Below is a small trained network, with its code and all its weights. Each question gives an input and a class and asks what happens when units are switched off, that is, made to give their printed mean instead of their output.

import numpy as np


def w(rows, s, z=0):
    codes = np.array(rows[::2]) - 128.0
    scale = np.full(codes.shape[1], s)
    scale[-1] = z or s
    return codes * scale


def f(y):
    return y / 2 * (1 + np.tanh(0.7978845608 * (y + 0.044715 * y**3)))


def log_softmax(a):
    a = a - a.max(-1, keepdims=True)
    return a - np.log(np.exp(a).sum(-1, keepdims=True))


def net(x, mask):
    res = np.array(x, float).reshape(1, 8) / 4 @ E
    y = f(res @ A[0][:, :-1].T + A[0][:, -1])
    res = res + np.where(mask, y, B[0][:, -1]) @ B[0][:, :-1]
    return log_softmax(res[-1] @ U[:, :-1].T + U[:, -1])


A, B = {}, {}
E = w([
[64,169,99,1],'x0',
[35,103,236,156],'x1',
[179,221,200,144],'x2',
[129,130,119,128],'x3',
[124,132,117,132],'x4',
[123,134,116,130],'x5',
[124,126,136,128],'x6',
[133,126,129,125],'x7',
],0.008)
A[0] = w([
[152,109,125,203,57],'neuron 0',
[169,123,103,110,253],'neuron 1',
[186,160,62,192,132],'neuron 2',
[129,192,151,111,117],'neuron 3',
[144,237,154,141,72],'neuron 4',
[88,98,101,106,65],'neuron 5',
[108,123,120,8,139],'neuron 6',
[183,138,79,109,149],'neuron 7',
[188,156,182,107,198],'neuron 8',
[41,132,196,172,103],'neuron 9',
[115,88,108,134,53],'neuron 10',
[90,167,95,76,89],'neuron 11',
[102,60,90,110,79],'neuron 12',
[132,189,176,136,163],'neuron 13',
[107,61,174,102,197],'neuron 14',
[75,213,131,55,76],'neuron 15',
],0.012,0.0051)
B[0] = w([
[180,102,156,149,168],'neuron 0',
[11,170,159,129,227],'neuron 1',
[133,149,162,145,226],'neuron 2',
[133,102,108,140,176],'neuron 3',
[166,148,76,83,201],'neuron 4',
[177,125,102,115,148],'neuron 5',
[134,108,156,171,254],'neuron 6',
[110,179,172,120,213],'neuron 7',
[119,122,86,130,218],'neuron 8',
[130,175,145,110,227],'neuron 9',
[201,81,125,29,126],'neuron 10',
[153,82,177,153,190],'neuron 11',
[150,112,83,95,168],'neuron 12',
[120,139,75,125,203],'neuron 13',
[105,189,109,90,203],'neuron 14',
[156,74,153,168,235],'neuron 15',
],0.012,0.0067)
U = w([
[99,128,134,166,253],'0',
[81,167,195,116,122],'1',
[246,50,216,180,20],'2',
[91,135,125,144,161],'3',
[91,129,125,152,149],'4',
[221,110,2,86,41],'5',
],0.0099,0.005)

Each question gives the input, the list of numbers given to net, and the class t.
The units are the neurons (one row each of A and B). Each row of codes is followed by its name. A weight is (code - 128) times the scale printed after its matrix; where a second scale follows, it is the last column's (A, B and U).
mask holds one flag per neuron, in row order. A switched-off neuron (its flag False) gives its mean, the last column of its row in B, instead of its output. The means were averaged over made-up inputs and are rounded, as every weight is.
A unit's drop is (log p(t) with every unit on - log p(t) with that unit switched off) / (log p(t) with every unit on - log p(t) with every unit switched off).
The circuit of an input: a set's keep is (log p(t) with only the set's units on - log p(t) with every unit switched off) / (log p(t) with every unit on - log p(t) with every unit switched off). Starting from the 12 units with the biggest drops (on a tie, the unit counted first), units are removed one at a time, each time the one whose removal leaves the highest keep (on an exact tie, the one counted first), for as long as the keep stays at least 0.8.
units of the circuit, in order: the units of the circuit, biggest drop first
unit that matters most: the unit with the biggest drop
k most important neurons: the k neurons with the biggest drops, biggest first
drop of u: that unit's drop, to one decimal
input [-8,-8,-1,5,7,-6,-1,-1], class 1: 3 most important neurons => [neuron 1; neuron 7; neuron 15]
input [-3,0,-7,6,5,-7,6,-4], class 5: units of the circuit, in order => [neuron 12; neuron 10; neuron 6]
input [6,-2,0,3,3,-5,4,-5], class 2: units of the circuit, in order => [neuron 15; neuron 11; neuron 6]
input [-6,1,8,7,-6,1,-6,-7], class 5: units of the circuit, in order => [neuron 4; neuron 13; neuron 8]
input [-5,7,7,1,-3,0,8,5], class 3: 2 most important neurons => [neuron 13; neuron 8]
input [-5,8,-6,2,3,3,7,6], class 1: 2 most important neurons => [neuron 9; neuron 14]
input [-8,-8,-2,-7,3,-5,-3,-8], class 1: unit that matters most => neuron 1
input [2,-8,-3,1,-1,-1,3,1], class 1: units of the circuit, in order => [neuron 7; neuron 1]
input [5,7,8,-3,-5,4,7,-7], class 5: units of the circuit, in order => [neuron 4; neuron 1; neuron 13]
input [6,-4,-4,4,-5,2,-1,-2], class 2: units of the circuit, in order => [neuron 11; neuron 6]
input [2,-6,1,4,3,-1,3,-6], class 1: 2 most important neurons => [neuron 7; neuron 1]
input [-7,-8,6,-3,4,-7,7,-4], class 1: 3 most important neurons => [neuron 1; neuron 7; neuron 2]
input [7,-6,5,4,1,-4,1,5], class 2: 3 most important neurons => [neuron 15; neuron 11; neuron 6]
input [7,-7,-3,-1,5,7,-5,-3], class 1: units of the circuit, in order => [neuron 1]
input [-7,6,5,-1,-3,-3,8,-4], class 3: 2 most important neurons => [neuron 13; neuron 15]
input [6,-2,8,0,0,-3,5,-3], class 5: 3 most important neurons => [neuron 4; neuron 13; neuron 8]
input [7,-7,-2,-6,8,0,7,5], class 0: 2 most important neurons => [neuron 1; neuron 0]
input [6,-3,7,3,0,3,-5,-2], class 5: 2 most important neurons => [neuron 4; neuron 13]
input [-1,-3,7,6,-2,0,-6,-3], class 5: drop of neuron 8 => 0.2
input [-4,-7,7,5,5,6,-7,-4], class 1: drop of neuron 7 => 0.5
input [8,7,-7,-1,7,1,-5,4], class 2: drop of neuron 5 => 0.1
input [3,5,-7,-5,-5,6,-2,0], class 5: drop of neuron 12 => 0.4
input [-7,7,-8,2,7,-7,5,-2], class 5: most important neuron => [neuron 1]
